Where the symbols take the items:
ql: @>tg, §>jp
bs: @>hh, §>fj
sr: @>hg, §>zg
tc: @>jc, §>tb
nr: @>lf, §>gl
tg: @>sg, §>hg
nl: @>gr, §>zf
gj: @>lc, §>nl
rn: @>sl, §>bs
jq: @>fc, §>zq
qq: @>lz, §>qf
sl: @>nb, §>rn
pq: @>qj, §>fc
zt: @>gf, §>nh
sg: @>dt, §>ds
nb: @>zg, §>gd
ct: @>bs, §>br
fd: @>lz, §>lf
fm: @>mr, §>gj
mr: @>ds, §>cr
zq: @>pn, §>jz
hs: @>zf, §>tb
jt: @>fj, §>sl
bz: @>gh, §>tg
zg: @>zp, §>zt
zp: @>gg, §>gf
zl: @>lq, §>bz
dp: @>cr, §>pr
lf: @>rn, §>ct
mm: @>tg, §>lh
gg: @>lt, §>rd
mc: @>jt, §>qq
fs: @>qf, §>fd
lc: @>fc, §>nl
tq: @>fs, §>dl
hg: @>dg, §>bz
dm: @>zl, §>rc
qn: @>pg, §>hg
jz: @>mc, §>lc
fc: @>cf, §>rf
jp: @>lh, §>pn
cf: @>nl, §>hs
bg: @>sf, §>pg
pn: @>lc, §>pq
cg: @>pr, §>lh
cr: @>ql, §>jq
gs: @>zq, §>pb
dt: @>fm, §>qj
lh: @>nl, §>tb
jc: @>md, §>tq
ds: @>bt, §>ql
sf: @>dj, §>ch
zf: @>tb, §>hr
qj: @>gj, §>jz
lq: @>sq, §>gh
hr: @>qq, §>md
md: @>cj, §>fs
rc: @>bz, §>lh
dq: @>nr, §>sl
ch: @>sr, §>nb
gr: @>rf, §>mc
dj: @>hh, §>sr
pb: @>jz, §>gj
dg: @>nb, §>lf
nm: @>nh, §>lq
fj: @>hr, §>jc
gz: @>tc, §>dq
rf: @>hs, §>jt
hh: @>bg, §>qn
pr: @>dp, §>gs
pg: @>ch, §>dg
dl: @>fd, §>mc
br: @>tq, §>gz
gl: @>nm, §>gf
cj: @>br, §>qf
lt: @>zt, §>hg
bt: @>dp, §>cg
sq: @>rc, §>gd
nh: @>dm, §>sq
gd: @>bt, §>gs
gh: @>gd, §>sg
gf: @>rd, §>dm
tb: @>pb, §>qj
rd: @>nm, §>zl
qf: @>gz, §>lz
lz: @>dq, §>rn

The rows follow the links: the fewer symbols apart two items are, the more alike their rows tend to be.

Each row is also shifted at random along 5 hidden directions that mean nothing.

Some items, each with a row of numbers:
nb
-80 2 17 -14 5 13 -7 -28 -10 8 59 34 10 -44 12 115 2 24 21 3 -3 11 4 25 -28 53 -1 -17 -7 21 20 5 -39 2 -20 12 16 -38 -8 -5 2 26 -24 9 -17 -14 21 -61 -28 1 -17 47 98 8 19 16 -11 22 -15 26 8 15 -1 -19 -9 -4 -13 -11
dj
-96 2 17 0 10 20 2 7 11 18 -76 -1 -1 -29 6 -45 20 0 19 -1 24 -2 33 -1 -22 -7 -5 -13 14 19 3 -8 31 -5 7 24 35 26 3 -13 -1 27 -26 -2 11 -4 33 -37 -42 13 -18 -22 -65 -4 -4 10 -3 22 -3 35 -35 -10 -3 -30 -8 17 9 41
gl
20 -8 -23 -12 -3 3 -1 -23 -18 4 6 24 1 -13 14 16 -29 13 -70 -1 -24 13 -41 16 -12 -18 10 7 -16 9 13 17 -36 -10 -11 -25 -28 -18 4 18 6 -20 -7 10 -30 15 -26 31 3 -9 -5 -2 15 8 76 -4 -17 -17 -7 -25 -11 26 -7 25 -17 -18 -20 -60
ct
34 -3 2 -3 -8 -19 -1 -9 -15 -18 32 4 -5 -29 -4 28 -4 3 -16 6 -5 0 -1 4 -28 -14 14 2 -4 -18 2 46 -25 10 -11 3 -46 -9 -7 56 10 -4 2 -2 -10 -2 -2 -10 -12 -14 22 10 33 -1 -5 -22 4 1 -6 -9 7 11 6 -2 5 -19 -18 -33
sr
-26 -5 22 1 3 16 -15 -34 15 6 -1 38 10 -23 20 62 23 -6 -27 1 -2 14 25 -4 -19 -23 -10 -11 4 15 1 17 -58 -12 4 20 -5 1 1 18 -2 23 -61 10 -28 6 26 -102 -13 15 -24 9 42 -1 33 3 -9 31 4 26 -42 0 -11 -26 -17 6 5 -55
ds
69 -1 5 8 -22 -12 7 17 -18 -34 26 -25 -7 32 4 -54 4 -4 -53 16 7 4 -35 -13 33 -50 14 1 -12 -4 -11 -12 -6 29 -4 10 -10 15 -16 -10 4 -1 43 5 0 -20 1 91 34 -16 8 -22 -24 -12 -8 -2 -12 1 0 -2 27 -7 27 -3 -3 -16 10 -45
gs
29 5 2 -8 -10 5 14 34 13 -10 -2 -38 -1 38 -5 -65 15 28 31 3 20 -3 -11 27 29 9 -9 1 1 -1 16 -25 51 14 18 6 8 10 -5 -34 -3 0 52 2 31 -7 2 82 28 7 -10 -5 -45 8 -50 1 0 -2 18 0 39 18 14 -3 2 11 -21 50
sf
56 -5 30 3 -2 8 6 7 7 -7 65 2 8 0 11 41 32 -9 20 -2 10 10 -24 0 -12 42 -9 -18 -11 4 -5 34 -1 -5 6 31 -44 -29 4 49 -5 26 35 11 6 13 24 42 1 1 -16 27 53 5 -10 -22 -5 24 14 22 43 4 -3 -27 -9 2 -10 9
lq
-14 -7 -26 12 -1 20 6 19 -3 3 -36 -22 -4 5 16 -64 -21 -13 2 0 -4 8 -4 -15 7 -10 -1 16 4 31 -12 -11 38 1 2 -24 14 15 1 -10 4 -26 16 17 16 -4 -26 40 -7 -1 -22 -20 -57 -9 -8 4 -19 -25 -2 -22 1 -17 4 24 -19 5 16 25
qq
-73 8 -14 1 3 -11 7 9 4 5 -74 -3 -5 -34 -22 -39 -15 5 39 0 -1 -13 -7 0 -36 51 -1 3 2 -19 -2 11 61 2 4 -10 14 -6 -1 17 -1 -9 -3 -17 13 -9 -7 28 -46 8 25 -11 -61 -7 42 1 17 -9 -1 -7 -14 -3 6 11 21 8 -2 81
bz
4 -3 -5 24 -2 11 4 18 -7 -5 108 -29 1 5 16 17 -1 -30 13 -1 5 8 12 -34 12 -28 2 6 -2 23 -30 -7 -25 11 -9 -11 10 6 -4 -3 -4 -6 43 15 14 -10 -13 11 1 -10 -20 19 57 -17 -108 2 -18 -10 -1 -6 55 -36 7 8 -13 -8 28 -33
br
-21 6 -10 8 -7 -8 -3 -6 5 -13 -55 17 3 -26 -13 4 -7 -4 19 10 -13 -10 -25 -13 -36 67 -7 3 -6 -15 -10 27 36 13 11 -11 -18 -23 -9 44 -2 -8 -9 -12 -4 -12 -5 26 -35 7 12 0 -24 -7 81 -9 15 -6 2 -9 -16 -8 8 12 11 11 2 56
lz
34 2 -5 -6 -9 -25 1 9 -16 -18 -76 -5 -18 -20 -9 -65 -13 4 -18 2 0 -6 6 11 -27 -30 19 9 11 -17 9 40 27 9 -9 -2 -39 23 -5 52 10 -10 -9 -7 1 -3 -10 4 -7 -18 27 -35 -75 3 20 -27 2 -6 -11 -13 -36 14 10 7 8 -18 -23 12
sg
33 -2 3 19 -8 -8 -9 -27 -19 -18 -4 29 -1 13 8 34 -12 -25 -61 11 -12 8 -6 -30 19 -37 18 -3 -4 2 -21 -16 -53 14 -23 -2 -3 -5 -12 -8 12 4 -40 4 -31 -12 -2 -44 24 -12 8 -5 26 -17 55 10 -9 5 -17 -1 -37 -24 7 -2 -7 -18 29 -72
tc
-114 11 -20 11 13 -1 -2 -14 27 18 27 23 19 -31 -18 77 -5 -10 47 4 -13 -15 8 -17 -26 62 -23 -4 0 -15 -13 -13 -7 1 7 -15 41 -22 1 -12 -7 -3 -14 -20 -2 -19 -4 -52 -48 31 4 34 60 -12 3 22 26 -7 5 1 3 -23 -3 9 25 26 26 31
lc
36 9 4 0 9 -12 5 22 -8 18 -28 -16 -14 33 -11 -7 -2 -9 97 -15 11 -14 8 4 33 96 2 1 7 -7 3 -26 76 -28 -2 6 13 -12 19 -31 2 1 25 -4 34 27 3 18 25 -8 18 14 -24 9 -30 0 5 -4 1 0 23 3 -15 -5 9 -5 -6 126
zl
76 -9 -21 8 -5 11 8 12 0 -7 68 -21 2 18 25 -22 -8 -20 -44 -6 -14 17 -5 -14 8 -76 1 17 -5 22 -16 20 -36 -3 4 -25 -34 17 1 33 -3 -27 32 20 3 17 -35 35 19 -10 -25 -5 21 -5 -55 -16 -22 -24 7 -32 31 -8 -1 26 -21 -5 1 -71
rd
-115 -1 -34 -1 13 33 5 -15 -1 33 -6 18 17 -24 16 24 -33 13 -22 -5 -20 12 -64 3 -10 49 -7 7 -21 32 8 -32 5 -13 -4 -34 49 -39 6 -41 1 -13 9 5 -17 -4 -15 74 -36 14 -29 11 6 -3 92 32 -15 -24 -8 -13 12 4 -13 26 -9 11 12 6
dp
57 -7 8 -15 -11 3 -5 -15 17 -28 -17 11 3 30 6 -9 14 25 -53 16 -6 5 9 16 23 -51 -9 -4 3 -6 17 -5 -33 21 16 7 -12 13 -17 -17 -3 2 -30 2 -15 -19 -1 -34 35 12 -7 -14 -6 3 28 0 5 3 12 0 -32 24 21 -4 -6 9 -17 -53
qn
13 -8 23 6 -2 8 2 -7 0 -4 -48 6 -1 -14 14 -67 24 -10 -98 1 12 10 -32 -12 -19 -79 5 -10 -8 8 -7 21 -19 -5 6 30 -27 22 0 34 1 27 -7 6 -25 12 30 46 -8 2 -12 -37 -57 -8 67 -12 -11 24 6 22 -29 -7 -4 -29 -15 0 0 -68
bg
-20 -2 24 5 -1 12 -2 -17 7 5 -25 23 7 -17 10 5 21 0 -37 -2 8 8 -29 -7 -20 3 -4 -16 -6 6 -6 11 -7 -6 7 26 -13 -12 2 22 0 31 -18 4 -21 2 31 16 -17 9 -13 -8 -6 -3 72 -4 -6 29 4 27 -18 0 -7 -31 -11 11 1 -16
nm
-70 -9 -34 -2 10 24 -4 -26 -3 21 -9 26 10 -22 18 33 -36 9 -46 -1 -27 16 -41 1 -11 9 -1 8 -17 25 8 -17 -27 -11 -9 -36 26 -25 2 -25 6 -20 -23 7 -31 -6 -22 20 -20 11 -20 7 15 -1 85 20 -16 -19 -10 -19 -13 0 -11 31 -16 1 7 -33
md
-6 6 -3 9 -5 0 -3 4 24 -8 61 -11 14 -14 -13 35 14 -13 25 3 -3 -11 36 -15 -23 -16 -19 6 5 -14 -12 29 -25 11 15 -11 -15 8 -2 37 -14 -10 7 -11 10 -7 -10 -54 -16 17 2 17 55 -7 -81 -12 23 -13 19 -11 18 -13 6 8 13 17 8 -21
fd
-115 8 -11 -4 2 -11 12 41 -9 9 51 -64 -10 -50 -18 -84 -12 14 19 0 23 -22 42 10 -38 -82 11 13 13 4 6 0 17 20 -14 -13 34 51 -2 -2 4 -8 51 -15 42 -27 -6 22 -55 -13 17 -17 -28 -3 -167 1 8 -17 -9 2 43 -11 8 8 22 -5 1 -11
jp
82 -2 8 6 -5 -12 -12 -30 -8 -18 59 22 1 41 3 81 5 -13 -23 3 -12 9 -2 -15 44 -6 4 -3 -5 -9 -12 -13 -58 0 -11 4 -14 -15 -4 -19 4 2 -22 4 -26 1 0 -56 49 -7 11 26 80 -2 3 6 2 9 -4 0 0 -3 1 -4 -3 -13 13 -59
zt
-165 -3 -28 -6 21 36 -8 -28 14 41 -30 32 17 -39 17 44 -28 19 -21 -7 -13 7 3 15 -23 3 -9 2 1 41 18 -35 -31 -21 -8 -30 66 -7 5 -54 2 -9 -50 4 -24 -8 -9 -54 -47 23 -34 7 16 3 58 44 -10 -10 -10 -3 -37 0 -18 19 -13 21 10 -20
rn
-22 4 3 -9 -2 -22 -1 3 -24 -4 53 -10 -11 -35 -6 18 -11 22 5 1 4 -4 30 19 -27 -32 18 0 4 -4 12 23 -26 6 -23 0 -8 16 -3 20 7 0 5 -8 6 -6 -3 -43 -17 -21 18 8 32 4 -69 -6 -3 0 -19 2 12 13 2 0 6 -24 -17 -28
dt
43 -1 0 9 -4 -14 -3 3 -23 -6 -48 -7 -18 19 -4 -63 -9 -23 -45 3 5 -3 23 -22 27 -78 25 2 10 -5 -23 -12 -9 4 -13 3 2 39 0 -14 12 0 -22 -3 -1 2 3 -26 26 -22 21 -37 -57 -10 -2 5 -10 2 -17 0 -41 -21 1 -4 -2 -23 24 -40
mc
-51 10 -11 -7 13 -20 -4 -14 -1 29 -27 21 1 -19 -30 13 -14 3 -15 -10 -10 -18 -13 13 -13 20 1 3 -3 -29 14 -7 -3 -25 -7 -9 15 -13 15 -12 5 -4 -20 -27 -13 17 -2 -5 -16 5 34 -3 -5 10 57 9 22 -4 -6 -1 -21 9 -17 8 25 4 -5 2
rf
27 4 2 -8 11 -11 2 2 -1 29 7 9 2 19 -15 21 1 -6 16 -16 -2 -7 -49 9 17 72 -1 -6 -14 -23 11 -14 24 -34 1 1 -3 -39 23 -16 2 3 22 -9 -5 35 2 70 19 1 20 9 6 12 62 2 16 6 7 -2 24 14 -25 -2 15 1 -7 39

From each start, follow one symbol. Which item do you reach?
Answers are names.
new walk
36 -4 5 -5 -11 -3 3 8 -2 -24 -76 -9 -13 35 0 -69 3 18 -6 12 7 -4 44 5 33 -50 10 3 16 -1 9 -25 18 25 2 7 16 42 -15 -34 -2 2 -31 2 9 -23 1 -51 32 -8 7 -36 -75 -3 -19 1 1 7 -1 2 -45 8 20 -8 -3 -3 -4 8
@ -> ql
new walk
-100 -4 -33 -7 14 29 2 -6 1 31 8 9 13 -25 16 13 -29 14 -22 -7 -16 8 -43 13 -13 16 -6 8 -17 34 14 -22 -5 -13 -10 -32 34 -22 7 -35 1 -13 11 11 -10 -1 -17 53 -29 7 -29 4 7 1 51 24 -14 -22 -4 -14 10 7 -15 24 -10 10 2 -11
@ -> rd
new walk
-138 1 11 -2 14 9 -2 1 -7 16 10 -12 -4 -55 4 -9 0 12 12 -3 21 -3 59 8 -30 -54 13 -5 17 28 8 -8 -19 6 -18 14 49 35 -1 -20 8 23 -19 2 10 -20 26 -87 -54 -4 -8 -7 1 -3 -88 20 -11 16 -23 33 -18 -10 -2 -22 -3 -2 7 -26
§ -> lf
new walk
50 0 8 -11 -11 4 15 42 17 -23 24 -56 -3 39 -5 -79 23 28 27 8 24 -2 23 27 23 -46 -9 7 9 2 15 -9 35 21 23 6 0 35 -9 -18 -7 -5 54 6 39 -13 -1 45 25 2 -12 -16 -41 5 -122 -14 1 -6 21 -2 40 19 24 -2 -1 10 -22 21
@ -> dp
new walk
108 -3 20 -7 -14 -22 0 0 -12 -27 -62 3 -17 -11 1 -53 13 -4 -34 -1 1 1 14 5 -28 -45 14 -1 5 -22 1 67 5 2 2 23 -84 26 -3 92 7 7 -18 0 -3 18 4 -19 9 -18 19 -27 -52 10 22 -44 -2 9 3 -4 -35 19 3 -12 -6 -19 -25 -15
@ -> hh
new walk
10 -4 3 21 -4 4 5 27 -15 -11 -15 -27 -12 14 4 -26 -4 -30 83 5 15 1 16 -33 20 59 13 3 12 15 -31 -16 62 18 -7 7 18 5 -5 -6 3 0 30 9 32 -17 7 21 1 -16 0 3 -29 -18 -59 1 -16 -2 -9 8 23 -37 15 -2 -6 -11 28 98
@ -> sg
new walk
22 2 4 -9 -11 9 -10 -16 11 -25 -13 24 7 27 4 50 8 22 25 15 -9 1 11 10 27 41 -9 -7 1 2 12 -19 -5 26 7 4 8 -15 -20 -31 -5 7 -32 0 -8 -31 3 -60 25 14 -10 16 25 -1 28 11 5 8 7 3 -20 16 19 -6 -4 10 -8 18
§ -> cg
new walk
6 -11 -22 6 -1 25 -1 -8 9 -9 -58 22 8 14 17 18 -18 -8 24 3 -20 14 2 -9 10 57 -6 4 5 27 -8 -11 22 2 8 -24 6 -17 -4 -11 -1 -22 -31 15 -7 -8 -22 -21 6 11 -33 3 -15 -5 62 6 -16 -14 5 -22 -31 -7 2 25 -24 9 12 51
@ -> rc
new walk
-24 3 -5 4 1 -8 3 5 13 4 -47 -7 1 -26 -17 -57 7 -2 -37 0 4 -13 -19 -7 -37 -30 -9 1 -6 -22 -10 26 13 -1 17 2 -18 17 3 37 -2 0 3 -16 -4 6 4 42 -28 12 12 -26 -57 -2 40 -14 24 -2 7 1 -13 0 -2 -1 15 13 -4 -6
§ -> jc
new walk
-34 1 -3 5 15 -2 -3 -13 23 26 14 8 10 16 -13 16 6 -14 -25 -13 -5 -9 11 -8 23 -34 -16 0 2 -15 -5 -36 -34 -21 9 -6 36 6 10 -42 -5 -1 -20 -17 -16 18 0 -41 7 23 3 -3 17 -2 0 22 22 2 3 3 -16 -12 -20 2 15 17 20 -46
§ -> qj
new walk
-51 -3 -21 15 5 27 -5 2 12 8 -64 3 3 6 11 -19 -14 -20 33 -2 -8 5 48 -23 10 6 -4 11 16 27 -15 -30 23 1 5 -23 38 18 0 -34 -2 -20 -33 11 9 -9 -15 -73 -10 12 -29 -13 -39 -12 -17 19 -8 -18 0 -12 -38 -27 0 23 -16 11 31 40
@ -> bz
new walk
14 6 4 8 13 -16 -2 -10 -13 17 41 10 -2 26 -7 70 -5 -15 54 -10 -4 -7 13 -5 36 64 7 -4 -1 -12 -12 -26 -2 -17 -16 1 22 -25 11 -36 1 3 -3 -3 5 14 4 -38 23 -11 22 34 59 2 -15 14 2 6 -9 6 18 -8 -17 -2 4 -12 17 29
@ -> gj
new walk
-22 -6 -27 -3 4 25 3 9 10 14 47 -18 6 -2 17 0 -15 0 0 -6 -7 13 9 2 2 -24 -6 16 -1 28 2 -4 -12 -10 5 -29 8 5 5 -6 -4 -24 21 17 6 6 -26 6 -7 3 -31 5 20 2 -50 5 -16 -27 4 -21 23 -2 -9 29 -14 6 0 -22
@ -> dm
new walk
38 -11 6 -13 -1 21 2 17 11 3 5 -25 -1 -6 25 -65 18 11 -62 -15 8 20 24 22 -14 -119 1 2 8 23 17 30 -29 -16 15 4 -34 48 6 35 -6 -3 4 19 3 27 0 -13 3 5 -34 -35 -36 14 -61 -22 -15 -1 11 -6 -14 19 -13 -3 -26 2 -28 -81
§ -> zt
new walk
-37 -1 0 11 1 -10 4 -3 -25 6 -22 5 -9 9 -3 -23 -18 -11 -38 3 0 -6 -34 -16 27 -15 21 -3 -9 -1 -11 -43 2 7 -22 5 43 -1 -2 -50 10 8 2 -11 -11 -11 9 51 2 -12 22 -12 -25 -12 52 23 -6 2 -21 7 -4 -21 3 -4 4 -17 29 -18
§ -> gj
new walk
140 -2 15 9 -16 -16 -16 -34 -11 -43 31 48 -2 41 9 108 1 -16 -3 13 -20 13 8 -19 39 33 9 -6 0 -15 -16 8 -52 21 -9 11 -45 -31 -19 18 6 3 -46 12 -26 -5 -3 -92 59 -14 9 32 88 -7 45 -9 -9 15 -7 -7 -20 -2 19 -7 -12 -24 8 -33
§ -> jp
new walk
-47 2 16 15 7 20 9 17 -6 9 72 -22 1 -20 19 25 14 -21 60 -5 19 10 15 -17 -15 38 -2 -13 1 29 -17 0 16 1 -8 17 17 -8 3 7 -3 20 42 17 31 -10 21 13 -31 -5 -27 28 41 -7 -86 2 -22 6 -2 18 50 -26 -1 -18 -15 0 17 35
@ -> dg
new walk
-25 5 1 4 15 -5 2 -1 7 30 13 -2 4 20 -15 3 3 -10 2 -14 4 -13 -5 -1 27 3 -2 0 1 -10 0 -35 -1 -24 2 -1 32 -1 17 -51 -3 2 8 -14 0 20 3 7 12 6 6 4 7 5 -12 19 13 0 0 7 12 -9 -22 -1 16 7 15 -2
@ -> gr
new walk
-45 8 -2 -13 9 -24 5 10 -10 24 55 -21 -3 -26 -21 -5 -5 16 -1 -16 7 -15 20 18 -20 -35 9 6 1 -19 15 10 -17 -15 -12 -5 7 14 15 2 1 0 19 -20 11 16 -1 -1 -21 -12 31 5 23 12 -71 1 13 -2 -9 0 25 15 -14 0 21 -6 -17 -29
@ -> fj
